Here is a tiny trained network, its code and every weight. The questions are about switching its units off for an input and a class, where a switched-off unit gives its printed mean instead of its output.

import numpy as np


def w(rows, s, z=0):
    codes = np.array(rows[::2]) - 128.0
    scale = np.full(codes.shape[1], s)
    scale[-1] = z or s
    return codes * scale


def f(y):
    return y / 2 * (1 + np.tanh(0.7978845608 * (y + 0.044715 * y**3)))


def log_softmax(a):
    a = a - a.max(-1, keepdims=True)
    return a - np.log(np.exp(a).sum(-1, keepdims=True))


def net(x, mask):
    res = np.array(x, float).reshape(1, 6) / 4 @ E
    y = f(res @ A[0][:, :-1].T + A[0][:, -1])
    res = res + np.where(mask, y, B[0][:, -1]) @ B[0][:, :-1]
    return log_softmax(res[-1] @ U[:, :-1].T + U[:, -1])


A, B = {}, {}
E = w([
[123,154,192,179,106,20,155,43,122,101],'x0',
[186,117,88,66,127,201,138,113,143,131],'x1',
[128,96,112,167,142,145,84,160,254,195],'x2',
[186,112,134,87,73,164,143,86,114,80],'x3',
[132,98,50,188,36,125,113,135,193,12],'x4',
[54,163,198,187,164,90,185,174,99,119],'x5',
],0.0084)
A[0] = w([
[66,151,151,114,199,113,81,187,130,253,209],'N0',
[216,125,142,61,201,175,122,82,114,253,250],'N1',
[165,97,36,137,70,128,103,134,205,81,206],'N2',
[131,160,186,125,121,72,134,85,46,124,136],'N3',
[77,139,152,197,181,100,115,197,182,192,212],'N4',
[98,116,98,92,135,188,159,164,75,66,119],'N5',
[93,120,147,139,138,110,109,153,134,180,128],'N6',
[67,137,136,132,188,108,123,170,157,235,172],'N7',
[125,143,134,113,112,56,175,69,27,115,209],'N8',
[84,161,111,139,94,134,177,143,79,28,176],'N9',
[230,137,93,3,148,217,125,115,144,178,176],'N10',
[62,153,188,190,156,78,145,158,137,194,231],'N11',
[112,166,206,186,129,65,169,62,102,80,192],'N12',
[147,83,46,147,50,127,42,118,221,78,218],'N13',
],0.0071,0.0021)
B[0] = w([
[94,120,124,147,220,183,11,146,115,211,245],'N0',
[127,45,158,95,106,94,26,154,84,232,245],'N1',
[224,82,64,193,120,191,119,102,197,63,208],'N2',
[125,143,146,113,136,71,63,35,53,108,190],'N3',
[77,156,147,187,190,146,173,185,217,169,212],'N4',
[148,172,93,96,150,172,128,201,83,92,165],'N5',
[107,143,132,155,144,155,138,117,131,171,159],'N6',
[93,129,156,180,160,133,70,168,136,199,217],'N7',
[137,152,130,131,134,119,65,59,55,79,203],'N8',
[121,172,129,77,114,138,177,149,113,20,182],'N9',
[187,55,103,62,20,138,67,162,97,196,237],'N10',
[41,173,165,172,204,101,167,130,133,143,214],'N11',
[118,162,195,119,75,2,172,39,109,100,206],'N12',
[221,68,40,230,93,168,95,63,222,67,225],'N13',
],0.0066,0.011)
U = w([
[166,48,116,44,81,146,54,158,92,203,140],'0',
[61,151,140,174,254,128,90,168,137,179,163],'1',
[201,80,50,192,89,184,97,96,222,57,166],'2',
[87,157,166,163,112,68,225,153,209,90,6],'3',
[146,164,77,58,122,209,155,240,40,34,126],'4',
[117,168,159,114,115,46,115,38,61,70,111],'5',
],0.0072,0.0021)

Each question gives the input, the list of numbers given to net, and the class t.
The units are the neurons (one row each of A and B). Each row of codes is followed by its name. A weight is (code - 128) times the scale printed after its matrix; where a second scale follows, it is the last column's (A, B and U).
mask holds one flag per neuron, in row order. A switched-off neuron (its flag False) gives its mean, the last column of its row in B, instead of its output. The means were averaged over made-up inputs and are rounded, as every weight is.
A unit's drop is (log p(t) with every unit on - log p(t) with that unit switched off) / (log p(t) with every unit on - log p(t) with every unit switched off).
The circuit of an input: a set's keep is (log p(t) with only the set's units on - log p(t) with every unit switched off) / (log p(t) with every unit on - log p(t) with every unit switched off). Starting from the 12 units with the biggest drops (on a tie, the unit counted first), units are removed one at a time, each time the one whose removal leaves the highest keep (on an exact tie, the one counted first), for as long as the keep stays at least 0.8.
units of the circuit, in order: the units of the circuit, biggest drop first
top k neurons: the k neurons with the biggest drops, biggest first
drop when u is switched off: that unit's drop, to one decimal
input [2,1,-1,0,1,-1], class 5: top 2 neurons => (N13, N2)
input [3,1,1,7,-8,8], class 5: top 3 neurons => (N12, N3, N8)
input [-6,7,-6,-8,3,-2], class 4: units of the circuit, in order => (N5)
input [3,4,3,0,1,7], class 3: top 2 neurons => (N0, N1)
input [7,0,1,-1,3,-1], class 5: top 2 neurons => (N12, N4)
input [6,-8,-3,1,-7,7], class 5: top 2 neurons => (N12, N3)
input [6,-5,-2,-2,-5,6], class 5: top 3 neurons => (N12, N3, N8)
input [6,-4,4,2,0,6], class 3: top 3 neurons => (N12, N4, N1)
input [-5,-2,-1,1,1,-8], class 2: top 2 neurons => (N13, N2)
input [0,5,-3,-8,5,3], class 4: drop when N10 is switched off => -0.1
input [6,3,-1,-3,-4,6], class 5: drop when N12 is switched off => 2.0
